Below is a small trained network, with its code and all its weights. Each question gives an input and a class and asks what happens when units are switched off, that is, made to give their printed mean instead of their output.

import numpy as np


def w(rows, s, z=0):
    codes = np.array(rows[::2]) - 128.0
    scale = np.full(codes.shape[1], s)
    scale[-1] = z or s
    return codes * scale


def norm(h):
    return h / np.sqrt((h * h).mean(-1, keepdims=True) + 1e-5)


def f(y):
    return y / 2 * (1 + np.tanh(0.7978845608 * (y + 0.044715 * y**3)))


def log_softmax(a):
    a = a - a.max(-1, keepdims=True)
    return a - np.log(np.exp(a).sum(-1, keepdims=True))


def net(x, mask):
    res = np.array(x, float).reshape(1, 7) / 4 @ E
    u = 0
    for l in range(2):
        y = f(norm(res) @ A[l][:, :-1].T + A[l][:, -1])
        res = res + np.where(mask[u : u + 4], y, B[l][:, -1]) @ B[l][:, :-1]
        u += 4
    return log_softmax(norm(res)[-1] @ U[:, :-1].T + U[:, -1])


A, B = {}, {}
E = w([
[55,123,207,63,76,165,102,136,98,119],'x0',
[165,114,123,99,113,151,134,117,119,131],'x1',
[155,121,216,113,117,58,108,63,181,74],'x2',
[119,158,128,75,252,111,65,87,88,186],'x3',
[147,120,140,153,137,139,102,126,120,128],'x4',
[132,135,119,136,137,148,110,123,111,100],'x5',
[119,138,124,136,130,134,121,128,127,117],'x6',
],0.0042)
A[0] = w([
[128,178,87,152,51,182,142,252,19,180,145],'L0N0',
[167,179,151,58,96,184,87,179,185,113,16],'L0N1',
[43,80,182,66,75,186,80,110,64,121,82],'L0N2',
[4,32,198,116,106,143,98,92,22,101,1],'L0N3',
],0.0037,0.0011)
B[0] = w([
[53,2,118,123,198,104,40,82,176,157,252],'L0N0',
[176,55,189,253,180,12,74,219,142,169,124],'L0N1',
[156,193,94,154,100,64,232,245,40,125,213],'L0N2',
[176,113,158,191,60,62,149,144,47,153,189],'L0N3',
],0.0055,0.0028)
A[1] = w([
[129,254,135,59,188,128,88,112,64,207,5],'L1N0',
[81,45,125,201,20,183,159,151,165,45,65],'L1N1',
[205,158,37,182,207,135,195,71,204,113,80],'L1N2',
[153,135,175,101,56,53,102,45,148,24,87],'L1N3',
],0.0045,0.0015)
B[1] = w([
[196,130,121,199,77,174,196,99,254,76,205],'L1N0',
[178,172,142,138,147,162,139,82,165,116,254],'L1N1',
[96,140,159,125,42,76,162,244,50,127,252],'L1N2',
[80,116,27,112,229,149,66,88,109,168,228],'L1N3',
],0.0081,0.0034)
U = w([
[119,165,189,142,56,83,191,219,25,122,139],'0',
[169,163,151,169,102,230,178,99,254,92,6],'1',
[41,92,91,74,179,159,68,118,110,151,244],'2',
],0.0082,0.0015)

Each question gives the input, the list of numbers given to net, and the class t.
The units are the neurons (one row each of A and B). Each row of codes is followed by its name. A weight is (code - 128) times the scale printed after its matrix; where a second scale follows, it is the last column's (A, B and U).
mask holds one flag per neuron, layer by layer. A switched-off neuron (its flag False) gives its mean, the last column of its row in B, instead of its output. The means were averaged over made-up inputs and are rounded, as every weight is.
A unit's drop is (log p(t) with every unit on - log p(t) with that unit switched off) / (log p(t) with every unit on - log p(t) with every unit switched off).
most important unit: the unit with the biggest drop
k most important neurons: the k neurons with the biggest drops, biggest first
k most important neurons of layer l: the k neurons of layer l with the biggest drops, biggest first
drop when u is switched off: that unit's drop, to one decimal
input [-8,-3,-2,-2,1,6,6], class 0: most important unit -> L1N2
input [-4,-6,8,-5,-4,1,0], class 2: 2 most important neurons -> [L1N3, L1N0]
input [-8,-6,-5,1,-6,5,-4], class 0: 2 most important neurons of layer 1 -> [L1N2, L1N3]
input [-5,0,-6,6,-3,8,8], class 1: 2 most important neurons of layer 1 -> [L1N0, L1N3]
input [8,1,7,8,7,-5,-8], class 0: 2 most important neurons -> [L0N3, L0N2]
input [1,2,0,2,8,3,7], class 1: 2 most important neurons -> [L1N2, L1N0]
input [-1,-5,-5,-8,-2,-4,1], class 1: 2 most important neurons -> [L1N1, L1N3]
input [7,-4,-5,7,-8,5,3], class 0: 2 most important neurons -> [L0N2, L0N3]
input [8,-5,2,7,8,-8,1], class 0: 2 most important neurons -> [L0N3, L0N2]
input [7,5,2,8,8,2,-8], class 1: 2 most important neurons of layer 1 -> [L1N0, L1N2]
input [-7,3,7,-3,-2,-7,-7], class 0: 2 most important neurons -> [L1N2, L0N0]
input [-7,8,3,8,-3,-3,-2], class 1: 2 most important neurons -> [L1N0, L0N2]
input [-6,-2,8,-6,-1,6,7], class 2: 3 most important neurons -> [L1N3, L1N0, L0N2]
input [8,3,-8,3,-8,5,1], class 0: most important unit -> L0N2
input [-5,5,7,-2,7,-5,-2], class 2: 2 most important neurons -> [L1N3, L0N2]
input [1,8,-4,-3,6,2,7], class 2: 2 most important neurons -> [L0N0, L1N0]
input [0,1,5,6,0,-5,6], class 1: 2 most important neurons -> [L1N0, L0N0]
input [4,-2,7,-2,-1,5,0], class 2: 2 most important neurons -> [L1N3, L1N2]
input [-8,-5,4,7,-2,-4,-8], class 0: 2 most important neurons of layer 1 -> [L1N2, L1N1]
input [-3,6,8,-2,-6,-5,7], class 2: most important unit -> L1N3
input [-5,-5,-4,1,-4,6,-2], class 0: 2 most important neurons -> [L1N2, L1N3]
input [-7,1,2,5,-5,-1,-7], class 0: drop when L1N2 is switched off -> 1.8
input [-5,-7,-1,8,2,-5,5], class 1: drop when L1N0 is switched off -> 1.4
input [2,1,1,-5,6,-4,-2], class 1: drop when L1N0 is switched off -> 0.0
input [-2,-6,6,-4,0,-7,-7], class 2: drop when L1N0 is switched off -> 0.2
